B:
1: [-94,-138,38,-153,212,31,-295,235,-184,296,439,-163,-280,229,161,217,-40,-26,-58,6,32,13,-550,166,121,276,-20,-185,-10,45,-108,-57,6]
2: [-27,60,153,-74,-122,-36,197,97,-198,45,46,294,-83,-53,-13,35,64,157,101,-62,151,60,125,-130,-90,-310,58,-2,8,57,19,149,236]
3: [127,83,-136,115,-66,-52,94,38,104,-228,-304,-40,160,-110,-17,-126,10,-264,-116,61,36,-239,217,-7,-44,-130,-46,-55,8,-194,33,2,-81]
4: [155,291,-335,63,-120,-53,380,-144,148,-285,-323,60,462,-155,40,-184,77,46,-186,-26,-20,-257,419,-2,-45,-411,-145,-183,-75,-80,217,-6,-13]
5: [65,-133,491,-162,313,0,-269,232,-292,388,425,65,-479,46,-138,414,-51,-38,305,32,4,107,-256,-185,165,190,78,-56,-21,-17,-141,-80,90]
6: [-133,-156,219,41,-110,7,91,83,-182,-24,14,248,-24,93,79,-189,48,-12,46,-71,242,13,-54,-47,-37,-64,26,60,22,22,-59,179,130]
7: [-179,-83,70,33,-196,4,76,85,-139,-120,-101,180,6,35,100,-230,81,-41,-42,-71,227,-58,-37,8,-123,-43,76,95,18,-3,-88,128,93]
8: [34,-3,170,-131,216,25,-88,-10,-131,185,243,-16,-101,61,-42,234,-8,49,134,-21,-69,33,-127,-16,139,81,10,-86,-53,-22,-12,-154,27]
9: [163,237,-191,-20,18,-67,146,118,-5,-87,-105,47,157,-205,54,-39,90,26,-171,-4,9,-319,170,-132,7,-178,-123,-289,-156,-9,80,-30,-29]
10: [-279,-344,192,-117,44,29,-230,410,-350,355,557,77,-409,377,301,34,-30,42,-70,-43,316,140,-721,167,32,197,-10,-129,59,183,-160,273,186]
11: [-111,33,33,21,-175,-7,87,29,-105,-189,-210,158,74,-118,35,-218,127,-33,-36,-74,136,-168,101,-88,-117,-14,91,82,-63,-27,-85,-8,26]
12: [-167,-111,75,68,-126,38,-7,-85,-41,-190,-196,30,87,54,24,-210,52,-168,17,-48,105,-55,-6,83,-71,104,115,201,36,-128,-102,-48,-22]
13: [22,-73,210,7,-36,-25,116,74,-119,59,48,187,-78,79,-41,44,-33,-36,133,2,142,108,68,-36,-15,-244,9,28,92,-56,31,168,174]
14: [-223,-176,108,-65,-49,61,-27,-54,-135,74,165,22,-67,278,90,7,-19,12,70,-60,107,203,-249,231,-20,22,94,134,113,-15,-47,40,131]
15: [1,-183,185,113,100,4,-116,132,-74,-52,-43,21,-14,42,44,-171,11,-275,-23,14,134,-211,-123,-77,88,232,-52,-45,-53,-107,-114,9,-118]
16: [150,-43,-107,215,-53,-60,53,118,141,-248,-324,-70,154,-25,16,-214,-45,-429,-154,103,113,-264,153,40,-22,-107,-112,-69,62,-243,32,118,-124]
17: [94,119,-38,-78,189,11,17,-98,-21,26,67,-67,148,-29,1,94,38,46,-5,-31,-119,-142,18,-13,138,36,-72,-176,-127,-47,59,-214,-70]
18: [-340,-135,164,-167,38,88,-130,31,-319,138,316,113,-78,151,216,-101,147,241,-6,-183,125,-29,-446,29,51,358,86,-15,-166,198,-180,-117,53]
19: [94,-139,242,15,195,-9,-69,158,-124,145,187,62,-108,98,8,64,-46,-130,72,24,89,-51,-132,-80,146,54,-97,-146,-24,-48,-21,63,9]
20: [-306,-325,284,-56,67,114,-275,-106,-162,88,185,-97,-163,323,44,16,-29,-145,164,-57,52,185,-423,244,52,402,188,271,96,-93,-201,-146,-3]
21: [-119,-32,-253,107,-64,58,30,-202,130,-301,-266,-169,386,99,155,-336,54,-190,-210,-44,6,-230,-32,245,3,156,-42,27,-34,-149,0,-143,-185]
22: [127,102,11,-103,218,13,29,-127,-9,109,146,-77,81,42,-56,232,-30,53,87,-3,-149,11,30,39,150,-73,-58,-142,-43,-76,101,-182,-1]
23: [-86,80,-73,15,-225,-10,276,-76,-46,-170,-172,192,196,-12,58,-181,81,86,-39,-80,133,-24,196,34,-131,-306,25,47,18,-12,69,99,140]
24: [-30,-183,180,-24,79,4,-16,161,-157,193,281,90,-140,237,91,64,-66,-26,43,1,162,111,-241,74,76,-66,-69,-99,70,12,7,184,131]
25: [45,141,-86,7,32,15,155,-211,41,-176,-172,13,328,-83,-6,-109,80,23,-24,-64,-75,-195,207,-21,57,-46,-46,-65,-122,-83,72,-189,-79]
26: [-336,-311,168,-66,-71,45,-157,295,-312,182,352,122,-273,305,279,-124,29,26,-73,-81,328,79,-576,142,-37,201,47,-5,38,150,-180,229,150]
27: [31,-192,285,-113,246,-16,-271,357,-240,379,458,-23,-443,179,31,308,-93,-107,95,66,99,80,-426,-9,136,145,-25,-167,39,6,-99,86,85]
28: [113,123,-197,74,-137,-58,315,-6,80,-155,-190,96,250,-5,51,-117,-9,-34,-120,17,93,-82,273,63,-68,-450,-121,-120,59,-85,183,172,91]
29: [53,-48,138,17,137,30,-104,-133,26,-48,-84,-112,31,24,-122,78,-32,-229,137,25,-94,-44,42,37,92,143,61,91,17,-220,-48,-214,-104]
30: [113,-148,268,-29,233,3,-58,88,-109,239,292,21,-155,197,-44,222,-113,-92,163,44,33,126,-140,17,169,-56,-74,-108,70,-78,40,69,78]
31: [-4,-304,202,89,190,39,-334,36,30,40,32,-275,-183,244,-63,103,-147,-506,101,115,-4,37,-273,210,114,329,58,135,165,-302,-135,-95,-144]
32: [-256,117,-127,-141,-122,54,33,-124,-135,-107,-30,27,129,-42,130,-123,180,210,-85,-155,8,-118,-97,72,-83,129,136,46,-140,80,-92,-222,16]
33: [112,-63,183,57,19,-21,163,-2,-37,24,3,151,31,97,-73,42,-72,-92,139,28,93,93,160,-21,41,-296,-55,-1,105,-114,101,156,132]
34: [41,22,-30,46,-19,-32,-75,116,3,-125,-175,-75,-30,-93,-17,-38,19,-260,-62,45,32,-203,27,-11,-38,58,36,-9,0,-159,-77,-61,-82]
35: [175,217,-332,69,-29,-59,195,12,139,-212,-245,-64,311,-130,67,-127,39,-98,-235,30,-18,-317,233,15,-6,-232,-160,-243,-76,-108,143,-19,-90]
36: [91,156,-210,69,-13,-1,182,-227,152,-264,-296,-74,402,-74,0,-158,48,-92,-101,-20,-85,-224,273,63,31,-114,-74,-58,-71,-160,113,-166,-121]
37: [-4,-67,119,-87,189,46,-88,-79,-63,149,212,-87,-39,174,-15,189,-53,-25,116,-7,-69,91,-160,121,137,75,2,-33,22,-76,7,-129,12]
38: [168,9,73,28,120,-43,-116,140,7,2,-65,-100,-124,-74,-108,143,-48,-295,37,98,-17,-138,42,-57,41,16,4,-58,28,-200,-39,-67,-68]
39: [18,-214,351,-36,232,8,-296,194,-171,211,230,-56,-338,111,-70,208,-69,-247,170,58,43,23,-278,-37,129,272,58,8,35,-120,-159,-61,-25]
40: [-181,-53,-53,64,-204,24,188,-71,-55,-196,-148,143,229,93,151,-317,81,9,-98,-94,184,-63,19,104,-88,-106,2,63,4,-1,4,107,65]
41: [238,-87,227,71,203,-33,-37,52,24,76,20,-33,-81,60,-163,191,-131,-296,171,114,-19,24,101,-38,139,-104,-66,-43,100,-233,50,19,-13]
42: [-38,-92,90,59,-106,-10,143,23,-51,-60,-61,135,41,115,21,-96,-23,-93,35,-6,162,56,63,62,-54,-226,2,60,105,-80,37,176,119]
43: [128,171,71,-3,21,-38,92,-52,-20,-133,-213,82,99,-232,-134,8,78,-67,78,-12,-49,-199,303,-195,3,-84,41,-8,-96,-122,3,-160,-37]
44: [-72,-37,9,-88,146,46,-130,-24,-81,77,156,-112,11,107,76,58,25,-14,-19,-41,-39,-65,-241,103,104,221,1,-77,-73,-21,-56,-178,-58]
45: [25,6,44,-119,113,7,0,-13,-76,170,226,-43,-76,151,-7,245,-57,38,88,8,-40,146,-107,129,67,-119,4,-63,61,-45,58,-30,113]
46: [-89,40,200,-82,30,47,48,-187,-137,-43,-23,131,80,-49,-71,-9,101,106,170,-110,-30,-19,90,-95,32,69,117,109,-102,-25,-57,-211,26]
47: [-133,107,-115,-75,-83,-1,25,88,-140,-100,-40,72,83,-121,158,-174,174,111,-167,-106,84,-267,-85,-58,-59,103,26,-111,-178,87,-82,-95,-22]
48: [-232,-59,203,-194,15,81,67,-157,-250,176,305,172,-30,204,56,100,56,318,181,-151,40,243,-182,85,37,-26,102,80,-11,124,-17,-63,207]
49: [-231,-4,134,-178,13,90,14,-236,-185,59,157,75,45,110,19,54,92,244,152,-158,-37,129,-120,84,26,106,147,133,-59,55,-56,-219,95]
50: [-11,124,91,-17,-73,-11,92,-62,-90,-170,-217,152,96,-212,-78,-92,133,6,66,-69,15,-177,230,-183,-56,-16,103,73,-115,-61,-61,-149,-5]
51: [-49,131,-255,-125,-54,4,150,-50,-19,37,116,-44,124,118,131,78,15,169,-119,-43,-8,51,-63,226,-33,-252,-39,-137,25,33,126,3,128]
52: [-164,-386,446,93,36,48,-91,134,-231,69,136,215,-144,230,74,-199,-9,-166,132,-49,284,35,-258,-49,71,203,15,105,41,-17,-154,178,52]
53: [-136,154,-98,-45,-166,37,216,-283,-17,-238,-236,101,311,-81,7,-169,141,146,4,-133,-22,-72,228,38,-87,-116,107,130,-67,-32,28,-176,32]
54: [-191,173,-234,-164,-178,25,266,-115,-118,-24,85,125,200,68,182,-62,120,374,-113,-151,54,49,-18,155,-104,-273,20,-73,-45,153,98,6,199]
55: [-79,39,200,-46,-54,7,46,-11,-176,-62,-80,194,-17,-128,-55,-56,123,45,115,-86,66,-86,101,-172,-41,25,125,93,-88,-9,-99,-94,56]
56: [1,118,-136,-35,-48,-44,38,197,-89,-57,-35,49,29,-124,123,-94,105,10,-184,-28,101,-273,-33,-75,-42,-23,-43,-201,-129,40,-30,7,-8]
57: [-145,5,24,-83,68,98,-79,-353,4,-93,-62,-157,164,85,-59,36,44,-26,121,-78,-168,29,-30,177,58,226,152,197,-22,-146,-58,-381,-89]
58: [132,153,-189,28,-17,-32,187,-88,104,-134,-162,-36,245,-39,-6,-18,0,-63,-79,19,-42,-119,223,64,2,-259,-86,-113,3,-126,142,-34,-8]
59: [67,332,-283,60,-154,1,380,-423,184,-449,-531,47,621,-243,-62,-261,149,55,-73,-94,-137,-273,571,-21,-59,-259,-9,39,-134,-147,155,-262,-97]
60: [-40,42,18,-65,-131,-42,174,199,-177,60,100,231,-72,13,101,-15,52,138,-44,-45,201,9,-3,-43,-91,-298,-17,-113,9,96,37,217,221]
61: [11,188,-21,0,-85,-22,197,-59,-65,-208,-238,190,234,-240,5,-203,168,89,-46,-96,42,-287,271,-209,-37,-86,2,-59,-189,0,1,-105,-21]
62: [223,260,-115,-38,-35,-63,277,-103,75,-61,-145,45,144,-119,-142,189,-24,24,61,42,-90,18,405,-11,-41,-495,-24,-70,59,-141,198,-16,121]
63: [-66,43,-21,61,-148,-27,77,92,-74,-224,-250,131,111,-161,71,-280,142,-85,-115,-61,148,-297,101,-122,-92,25,29,-7,-107,-31,-89,-1,-39]
64: [66,-44,236,-167,239,-22,-172,291,-249,353,431,41,-361,53,4,329,-25,45,104,24,42,26,-286,-104,131,68,-20,-217,-48,60,-66,3,102]
65: [-99,-120,391,-59,6,27,21,-18,-232,103,116,229,-155,75,-86,76,20,45,267,-63,107,163,-6,-93,8,-36,128,162,38,-19,-76,20,170]
66: [34,382,-328,-66,-142,-2,210,-346,144,-331,-425,-98,372,-260,-106,-15,128,45,-52,-56,-215,-184,432,58,-119,-189,122,90,-74,-167,81,-364,-62]
67: [-180,14,34,-32,-98,69,199,-272,-81,-148,-91,149,281,66,59,-195,104,160,48,-149,41,4,90,58,-18,-53,55,115,-60,10,19,-99,56]
68: [204,-7,277,-44,286,-36,-23,178,-163,208,246,134,-112,-48,-53,167,-8,2,111,13,28,-123,-24,-255,202,-2,-134,-273,-130,9,17,-3,13]
69: [223,-84,347,-39,268,-9,-112,-38,-17,207,146,-81,-235,108,-285,439,-173,-249,353,123,-126,229,75,8,152,-100,55,79,168,-268,35,-88,57]
70: [88,360,-339,-153,-46,-21,251,-201,75,-60,-70,-69,245,-88,-23,188,52,212,-58,-27,-175,-10,260,129,-47,-388,-3,-123,-23,-44,198,-173,90]
71: [-19,-178,279,-66,123,23,-85,60,-151,230,276,29,-232,233,-44,230,-103,-71,200,28,64,234,-191,95,76,-39,44,43,136,-73,-21,68,144]
72: [12,-220,183,47,116,11,22,99,-101,143,227,77,-34,271,84,0,-89,-93,40,15,157,91,-187,85,121,-80,-128,-106,77,-35,46,198,87]

[157,291,447,476,-245,-204,-123,-99,-82,140,57,348,402,58,-132,16,640,-145,-16,155,-121,25,-19,291,-90,-198,-118,1]	22
[-66,303,-28,9,66,-213,160,-302,221,9,-232,554,55,54,-375,-311,188,21,-287,-93,-320,-64,-132,-26,-94,-176,-568,-185]	12
[159,-65,498,305,-269,-160,-210,209,51,-1,244,-57,314,-53,7,452,231,-282,169,263,330,-86,-146,-13,74,135,133,183]	64
[76,-68,-39,-147,-7,183,-72,37,-43,108,57,-168,197,-110,61,76,-64,-54,-157,12,-91,-128,3,-10,18,44,128,-131]	71
[34,183,322,417,-250,-90,-159,94,21,10,101,104,323,148,-5,191,379,-30,139,92,208,77,-13,0,-181,4,-133,157]	5
[117,206,190,184,8,-154,26,-365,-32,131,-157,250,22,75,-129,-121,321,-51,-90,174,-371,34,-31,229,-119,-148,-275,163]	34
[207,144,214,136,-12,-104,-242,24,-35,110,63,130,176,-277,-73,-13,189,-194,-147,93,-226,-220,-49,182,90,-225,-25,-138]	72
[-13,259,-118,42,136,-74,-175,-9,167,-9,-140,187,-174,-129,-103,-197,-45,39,-104,-105,-218,-80,-52,-116,-171,-218,-504,-22]	52
[91,9,138,168,109,-164,-289,18,159,-84,-58,-183,-369,-102,88,193,-166,-75,218,227,36,-39,-107,-152,-111,13,-325,538]	47
[116,115,61,137,39,49,-103,-237,-122,153,-120,-92,-79,59,116,-41,151,23,18,166,-297,93,76,173,-222,-85,-143,296]	39
[-124,-8,-120,-124,108,-27,-23,48,279,-187,-64,-27,-17,-7,-74,71,-317,94,-55,-66,151,-164,-110,-367,-10,132,-276,60]	67
[132,210,574,439,-142,-390,107,-356,-16,-86,-23,428,553,131,-278,50,516,-46,-98,294,-82,-179,-73,269,216,-39,-2,116]	38
[-26,254,67,231,27,-138,-331,262,202,-177,48,147,144,-182,-73,-8,-35,57,-22,-118,150,-231,-53,-215,-11,-168,-326,-77]	48
[183,-10,0,-68,7,141,-287,132,-52,225,85,-177,-59,-276,115,56,-6,-218,-72,49,-209,-79,-23,74,-84,-130,-5,-67]	24
[-90,-8,-7,61,-75,19,-57,72,210,-40,-21,-115,-124,174,43,226,-73,13,180,38,246,144,-99,-317,-288,195,-329,339]	61
[-30,-364,-211,-449,-163,584,312,-140,-189,289,60,-493,381,295,225,241,-74,43,-162,35,6,149,97,-25,-153,446,476,-71]	69
[112,-234,236,180,-146,140,-271,193,-58,7,180,-591,19,71,363,539,-92,-66,352,300,369,80,21,-124,-132,312,229,576]	68
[86,-412,-130,-401,22,350,50,-61,-58,176,40,-600,-84,17,253,328,-345,-102,-5,192,-7,26,-20,-113,-60,368,293,247]	37
[163,-132,-93,-132,-32,381,-201,40,-215,312,67,-468,-40,-83,314,135,-22,-100,-4,97,-194,89,104,115,-229,25,190,102]	30
[-69,-192,-376,-325,-31,484,-242,416,81,142,124,-553,-147,-73,315,237,-388,-19,63,-182,219,94,15,-390,-335,190,-26,-20]	2
[174,156,112,200,16,39,-262,-78,-146,164,-31,-95,-40,-88,136,-32,186,-44,18,131,-287,14,76,204,-181,-194,-106,181]	4
[-129,-155,-89,-177,34,100,225,-203,146,-105,-113,-188,59,271,12,179,-233,163,-15,80,144,17,-44,-284,-83,361,-82,281]	59
[123,161,120,264,-62,72,-251,-28,-120,172,-8,-117,-40,26,169,41,243,-17,117,117,-151,142,80,129,-308,-126,-158,270]	8
[87,209,256,193,-122,-272,-282,311,246,-20,160,378,207,-313,-256,62,187,-293,-100,-57,103,-243,-225,-108,82,-202,-305,-298]	54
[220,-191,34,-204,-16,173,-197,118,-57,250,128,-291,-43,-284,117,192,-88,-307,-83,128,-160,-105,-83,57,12,11,160,-52]	51
[10,-294,-244,-272,216,164,-315,216,246,-47,-34,-636,-717,-176,296,337,-682,-78,260,120,164,20,-125,-468,-229,233,-283,570]	18
[-139,179,-325,-45,32,256,-162,152,92,47,-68,-97,-46,51,102,-101,-105,191,-42,-257,-2,87,74,-253,-370,-60,-358,-62]	65
[-188,-190,-371,-313,-19,344,31,128,209,56,-46,-395,-256,212,175,220,-371,84,110,-109,239,233,-53,-482,-419,348,-274,238]	55
[121,89,504,389,-194,-286,-35,-121,48,-19,59,181,282,106,-127,244,369,-156,94,295,107,-27,-120,98,30,52,-75,274]	17
[150,195,433,285,-152,-266,14,-173,-5,47,43,399,460,-18,-256,13,463,-169,-157,163,-140,-155,-98,232,134,-127,-38,-118]	58
[120,-260,204,-86,43,-77,6,-149,77,-35,0,-272,-69,-16,44,331,-199,-146,68,340,54,-118,-137,-81,113,268,86,404]	44
